Below are the code and all the weights of a small trained network. Each question names an input and a class and asks about switching units off, where a switched-off unit gives its printed mean instead of its output.

import numpy as np


def w(rows, s, z=0):
    codes = np.array(rows[::2]) - 128.0
    scale = np.full(codes.shape[1], s)
    scale[-1] = z or s
    return codes * scale


def f(y):
    return y / 2 * (1 + np.tanh(0.7978845608 * (y + 0.044715 * y**3)))


def log_softmax(a):
    a = a - a.max(-1, keepdims=True)
    return a - np.log(np.exp(a).sum(-1, keepdims=True))


def net(x, mask):
    res = np.array(x, float).reshape(1, 6) / 4 @ E
    y = f(res @ A[0][:, :-1].T + A[0][:, -1])
    res = res + np.where(mask, y, B[0][:, -1]) @ B[0][:, :-1]
    return log_softmax(res[-1] @ U[:, :-1].T + U[:, -1])


A, B = {}, {}
E = w([
[30,48,183,105,38,148,210],'x0',
[134,132,128,119,116,115,121],'x1',
[56,92,120,212,121,93,28],'x2',
[130,124,127,127,128,128,128],'x3',
[190,155,83,254,61,131,189],'x4',
[124,164,119,122,63,244,53],'x5',
],0.0073)
A[0] = w([
[150,154,140,95,158,106,76,125],'neuron 0',
[174,165,105,137,162,107,83,79],'neuron 1',
[87,152,159,49,170,123,94,122],'neuron 2',
[123,52,113,151,184,17,190,99],'neuron 3',
[99,76,132,188,136,108,65,68],'neuron 4',
[180,135,129,154,217,133,111,121],'neuron 5',
[164,154,142,76,135,141,188,32],'neuron 6',
[151,97,173,136,161,71,175,77],'neuron 7',
[133,139,115,117,82,205,93,83],'neuron 8',
[61,69,143,29,194,119,44,90],'neuron 9',
[137,70,111,122,181,53,186,105],'neuron 10',
[172,107,98,208,102,135,181,136],'neuron 11',
[144,123,123,116,72,209,77,91],'neuron 12',
[121,123,138,142,173,73,167,77],'neuron 13',
[158,180,114,204,77,103,163,110],'neuron 14',
[155,150,133,178,76,137,137,155],'neuron 15',
[109,120,124,135,180,63,176,76],'neuron 16',
[196,186,119,73,161,155,183,90],'neuron 17',
[99,160,148,71,206,183,168,81],'neuron 18',
[158,154,138,104,89,245,117,7],'neuron 19',
[208,114,110,196,49,147,196,105],'neuron 20',
[162,129,117,208,124,142,155,152],'neuron 21',
[81,31,157,130,62,123,133,59],'neuron 22',
[78,102,108,3,145,105,95,105],'neuron 23',
[109,138,114,106,68,253,49,80],'neuron 24',
[33,60,136,240,134,53,1,8],'neuron 25',
[102,121,135,130,140,58,163,50],'neuron 26',
[151,141,126,230,55,81,147,156],'neuron 27',
[153,114,157,181,127,139,131,141],'neuron 28',
[105,128,136,150,104,146,84,61],'neuron 29',
[174,149,117,120,142,111,90,128],'neuron 30',
[122,73,141,89,171,123,111,137],'neuron 31',
[117,83,131,79,161,130,107,152],'neuron 32',
[203,174,121,179,246,115,42,72],'neuron 33',
[103,115,120,94,87,137,185,83],'neuron 34',
[76,127,133,111,66,103,157,127],'neuron 35',
[182,134,146,106,123,156,172,42],'neuron 36',
[78,96,96,97,74,130,177,102],'neuron 37',
[25,36,174,101,9,120,205,108],'neuron 38',
[212,116,127,32,124,159,228,48],'neuron 39',
[172,107,154,96,121,161,173,64],'neuron 40',
[124,145,136,135,82,179,94,78],'neuron 41',
],0.0084,0.0019)
B[0] = w([
[142,117,130,155,143,153,145,151],'neuron 0',
[139,144,106,170,151,169,115,169],'neuron 1',
[132,94,146,124,145,136,190,172],'neuron 2',
[112,152,169,161,124,20,92,195],'neuron 3',
[106,132,96,71,97,143,110,163],'neuron 4',
[138,140,120,180,138,149,96,170],'neuron 5',
[110,134,106,91,91,135,116,160],'neuron 6',
[122,138,151,138,119,88,95,158],'neuron 7',
[127,135,145,145,127,68,104,167],'neuron 8',
[145,83,158,97,146,138,237,205],'neuron 9',
[115,134,147,165,112,52,103,176],'neuron 10',
[142,113,154,97,137,134,194,184],'neuron 11',
[131,145,146,145,127,53,115,175],'neuron 12',
[123,133,146,143,129,87,105,150],'neuron 13',
[122,89,145,120,147,135,187,185],'neuron 14',
[123,105,146,120,148,119,154,165],'neuron 15',
[124,151,156,148,118,82,119,158],'neuron 16',
[109,131,81,104,94,171,72,184],'neuron 17',
[145,106,118,80,115,139,152,162],'neuron 18',
[104,138,135,141,104,59,92,178],'neuron 19',
[128,94,157,86,157,145,203,204],'neuron 20',
[135,112,155,117,140,146,167,173],'neuron 21',
[166,159,96,157,150,165,108,184],'neuron 22',
[118,103,161,118,144,143,217,187],'neuron 23',
[101,145,174,175,135,21,112,207],'neuron 24',
[91,139,52,2,36,164,64,222],'neuron 25',
[111,140,135,145,123,97,114,147],'neuron 26',
[124,102,149,86,147,135,197,196],'neuron 27',
[139,115,130,109,135,131,135,141],'neuron 28',
[129,129,118,110,114,96,111,141],'neuron 29',
[136,132,123,159,148,154,124,154],'neuron 30',
[138,122,144,114,132,118,164,152],'neuron 31',
[128,112,144,112,147,128,156,154],'neuron 32',
[169,152,113,215,157,205,102,223],'neuron 33',
[142,145,94,138,130,151,112,161],'neuron 34',
[155,152,111,153,140,152,123,162],'neuron 35',
[118,121,111,96,108,137,118,150],'neuron 36',
[148,142,110,160,155,164,105,169],'neuron 37',
[171,144,111,223,173,212,87,254],'neuron 38',
[81,130,68,47,69,146,58,206],'neuron 39',
[123,139,102,107,113,147,108,152],'neuron 40',
[136,142,139,129,127,79,120,155],'neuron 41',
],0.022,0.0094)
U = w([
[206,153,115,235,193,229,113,129],'0',
[139,27,216,86,169,154,250,73],'1',
[80,119,73,40,43,162,90,253],'2',
[99,152,229,192,124,2,103,54],'3',
],0.0068,0.0016)

Each question gives the input, the list of numbers given to net, and the class t.
The units are the neurons (one row each of A and B). Each row of codes is followed by its name. A weight is (code - 128) times the scale printed after its matrix; where a second scale follows, it is the last column's (A, B and U).
mask holds one flag per neuron, in row order. A switched-off neuron (its flag False) gives its mean, the last column of its row in B, instead of its output. The means were averaged over made-up inputs and are rounded, as every weight is.
A unit's drop is (log p(t) with every unit on - log p(t) with that unit switched off) / (log p(t) with every unit on - log p(t) with every unit switched off).
The circuit of an input: a set's keep is (log p(t) with only the set's units on - log p(t) with every unit switched off) / (log p(t) with every unit on - log p(t) with every unit switched off). Starting from the 12 units with the biggest drops (on a tie, the unit counted first), units are removed one at a time, each time the one whose removal leaves the highest keep (on an exact tie, the one counted first), for as long as the keep stays at least 0.8.
units of the circuit, in order: the units of the circuit, biggest drop first
k most important neurons: the k neurons with the biggest drops, biggest first
drop of u: that unit's drop, to one decimal
input [-5,-6,-2,3,0,6], class 3: 2 most important neurons : (neuron 38; neuron 24)
input [5,-8,3,2,-8,2], class 1: units of the circuit, in order : (neuron 9)
input [7,-8,-8,5,-2,2], class 2: 3 most important neurons : (neuron 39; neuron 33; neuron 6)
input [7,-8,-8,2,-7,-1], class 2: 3 most important neurons : (neuron 39; neuron 33; neuron 6)
input [7,-2,6,-2,-5,8], class 3: 3 most important neurons : (neuron 24; neuron 12; neuron 33)
input [7,-2,-7,1,-7,1], class 0: 2 most important neurons : (neuron 38; neuron 25)
input [7,-2,1,6,-4,-8], class 3: 3 most important neurons : (neuron 3; neuron 10; neuron 33)
input [8,-6,1,-6,-8,4], class 0: 2 most important neurons : (neuron 38; neuron 22)
input [7,3,8,0,4,-6], class 2: 2 most important neurons : (neuron 25; neuron 33)
input [8,-1,0,-1,8,-4], class 0: 3 most important neurons : (neuron 38; neuron 22; neuron 37)
input [-5,6,8,0,8,-7], class 1: 3 most important neurons : (neuron 27; neuron 14; neuron 11)
input [-6,1,-8,1,4,4], class 2: 2 most important neurons : (neuron 39; neuron 38)
input [-4,-4,-1,-5,-3,-6], class 3: 2 most important neurons : (neuron 38; neuron 3)
input [-6,3,-1,0,2,7], class 3: units of the circuit, in order : (neuron 24)
input [3,7,-3,5,7,7], class 1: 2 most important neurons : (neuron 20; neuron 27)
input [7,-6,-7,-2,3,-4], class 0: 2 most important neurons : (neuron 38; neuron 25)
input [0,4,4,4,4,2], class 1: drop of neuron 27 : 0.3
input [8,8,0,7,3,-8], class 0: drop of neuron 31 : 0.0
input [5,2,4,-2,-3,2], class 0: drop of neuron 38 : 1.2
input [-1,5,-6,-8,4,-4], class 2: units of the circuit, in order : (neuron 39)
input [8,6,0,-5,5,-4], class 0: drop of neuron 38 : 0.4
